Below is a small trained network, with its code and all its weights. Each question gives an input and a target symbol and asks what happens when units are switched off, that is, made to give their printed mean instead of their output.

import numpy as np


def w(rows, s, z=0):
    codes = np.array(rows[::2]) - 128.0
    scale = np.full(codes.shape[1], s)
    scale[-1] = z or s
    return codes * scale


def f(y):
    return y / 2 * (1 + np.tanh(0.7978845608 * (y + 0.044715 * y**3)))


def softmax(a):
    e = np.exp(a - a.max(-1, keepdims=True))
    return e / e.sum(-1, keepdims=True)


def log_softmax(a):
    a = a - a.max(-1, keepdims=True)
    return a - np.log(np.exp(a).sum(-1, keepdims=True))


def net(x, mask):
    ids = ['ΔΘεζηφψω'.index(c) for c in x.split()]
    T = len(ids)
    res = E[ids] + P[:T]
    q, k, v = (res @ M[0].T for M in (Q, K, V))
    z = softmax(np.where(np.tri(T) > 0, q @ k.T / 2**0.5, -1e9)) @ v
    res = res + np.where(mask[0], z, O[0][:, -1]) @ O[0][:, :-1]
    y = f(res @ A[0][:, :-1].T + A[0][:, -1])
    res = res + np.where(mask[1:9], y, B[0][:, -1]) @ B[0][:, :-1]
    return log_softmax(res[-1] @ U[:, :-1].T + U[:, -1])


Q, K, V, O, A, B = {}, {}, {}, {}, {}, {}
E = w([
[163,114,131,242],'Δ',
[105,70,69,135],'Θ',
[141,174,43,224],'ε',
[102,87,150,144],'ζ',
[133,71,172,197],'η',
[39,244,168,171],'φ',
[2,134,39,25],'ψ',
[161,87,76,245],'ω',
],0.009)
P = w([
[2,91,200,231],'0',
[128,148,148,154],'1',
[125,153,136,150],'2',
[119,142,127,157],'3',
[119,148,124,154],'4',
[117,151,121,149],'5',
[114,137,115,151],'6',
[117,136,120,159],'7',
[115,142,115,155],'8',
[118,146,112,153],'9',
[109,141,115,153],'10',
[105,154,116,157],'11',
],0.0053)
Q[0] = w([
[143,144,185,94],'head 1',
[251,165,201,21],'head 1',
],0.024)
K[0] = w([
[132,110,146,108],'head 1',
[252,124,87,52],'head 1',
],0.023)
V[0] = w([
[15,101,194,59],'head 1',
[120,2,98,95],'head 1',
],0.019)
O[0] = w([
[244,161,209,37,255],'head 1',
[201,73,3,104,76],'head 1',
],0.013,0.0047)
A[0] = w([
[167,122,192,113,106],'neuron 1',
[152,38,134,146,241],'neuron 2',
[169,108,198,203,116],'neuron 3',
[221,128,105,246,145],'neuron 4',
[179,105,61,144,2],'neuron 5',
[107,105,178,177,166],'neuron 6',
[161,121,81,121,122],'neuron 7',
[174,124,146,84,37],'neuron 8',
],0.014,0.0061)
B[0] = w([
[189,146,70,181,251],'neuron 1',
[190,78,78,62,197],'neuron 2',
[66,114,137,58,208],'neuron 3',
[63,12,157,118,204],'neuron 4',
[141,254,184,210,194],'neuron 5',
[179,112,131,173,240],'neuron 6',
[145,126,67,186,201],'neuron 7',
[11,139,163,114,238],'neuron 8',
],0.017,0.011)
U = w([
[117,63,162,102,149],'Δ',
[254,98,105,192,170],'Θ',
[100,100,162,206,1],'ε',
[167,93,128,83,135],'ζ',
[186,64,148,54,177],'η',
[177,118,231,94,195],'φ',
[76,140,94,100,129],'ψ',
[132,67,115,139,60],'ω',
],0.0065,0.0053)

Each question gives the input, a string of symbols that net reads in full, and the target symbol t.
The units are the heads (2 rows each of Q, K, V and O) and the neurons (one row each of A and B). Each row of codes is followed by its name. A weight is (code - 128) times the scale printed after its matrix; where a second scale follows, it is the last column's (O, A, B and U).
mask holds one flag per unit, heads first, then neurons. A switched-off unit (its flag False) gives its mean, the last column of its rows in O or B, instead of its output. The means were averaged over made-up inputs and are rounded, as every weight is.
A unit's drop is (log p(t) with every unit on - log p(t) with that unit switched off) / (log p(t) with every unit on - log p(t) with every unit switched off).
The circuit of an input: a set's keep is (log p(t) with only the set's units on - log p(t) with every unit switched off) / (log p(t) with every unit on - log p(t) with every unit switched off). Starting from all 9 units, units are removed one at a time, each time the one whose removal leaves the highest keep (on an exact tie, the one counted first), for as long as the keep stays at least 0.8.
circuit, biggest first: the units of the circuit, biggest drop first
unit that matters most: the unit with the biggest drop
top k neurons: the k neurons with the biggest drops, biggest first
drop of u: that unit's drop, to one decimal
input ε Δ Θ Δ Θ ψ ψ Θ ε, target ε: top 3 neurons	neuron 2; neuron 1; neuron 6
input Δ Θ ψ φ Θ Θ φ, target φ: circuit, biggest first	neuron 7; head 1; neuron 8
input φ ψ ω η, target φ: unit that matters most	neuron 3
input ε Θ φ ε Θ Θ Δ Δ Θ ψ, target ε: top 4 neurons	neuron 2; neuron 3; neuron 6; neuron 1
input Θ Θ φ Θ ω Θ ψ Θ Θ ω ψ, target Θ: circuit, biggest first	head 1; neuron 8; neuron 1
input ω ψ ε Θ ψ ω, target ω: circuit, biggest first	neuron 4; head 1
input ψ ψ Θ ψ ζ, target ψ: top 2 neurons	neuron 8; neuron 6
input Θ φ Δ Θ, target φ: top 3 neurons	neuron 3; neuron 7; neuron 2
input ε Δ Θ ψ Θ Θ Θ Θ Θ, target ε: top 3 neurons	neuron 1; neuron 2; neuron 7
input Θ Θ η ε Θ ε Θ φ ζ ε, target φ: top 3 neurons	neuron 3; neuron 7; neuron 2
input η Θ φ ω Θ ε Δ Θ Θ ω, target η: top 2 neurons	neuron 5; neuron 8
input Θ Θ ζ, target Θ: top 3 neurons	neuron 3; neuron 7; neuron 5
input φ φ Θ Θ ψ Δ ζ φ, target φ: top 3 neurons	neuron 3; neuron 7; neuron 8
input ε ω Δ, target ε: circuit, biggest first	head 1
input ψ φ Θ ψ ψ Θ, target ψ: top 4 neurons	neuron 8; neuron 6; neuron 1; neuron 3
input ψ ψ Δ ω φ Θ ψ Θ φ Θ Θ η, target φ: top 2 neurons	neuron 3; neuron 7
input φ Θ ω, target φ: top 3 neurons	neuron 3; neuron 7; neuron 8
input Θ Θ ε Θ ζ Θ ψ ψ η ψ, target Θ: top 2 neurons	neuron 7; neuron 3
input ε ε ζ Θ ψ ε Δ η Δ Θ, target ε: drop of head 1	2.9
input ψ φ Θ ζ, target ψ: drop of neuron 1	0.5
input φ ψ ω ψ Δ Δ Δ ζ ω, target φ: drop of neuron 3	1.7
input ψ ε Θ ψ ζ ψ ω Θ Θ ω, target ψ: drop of neuron 8	5.9
input η Δ ε Δ, target η: unit that matters most	neuron 2
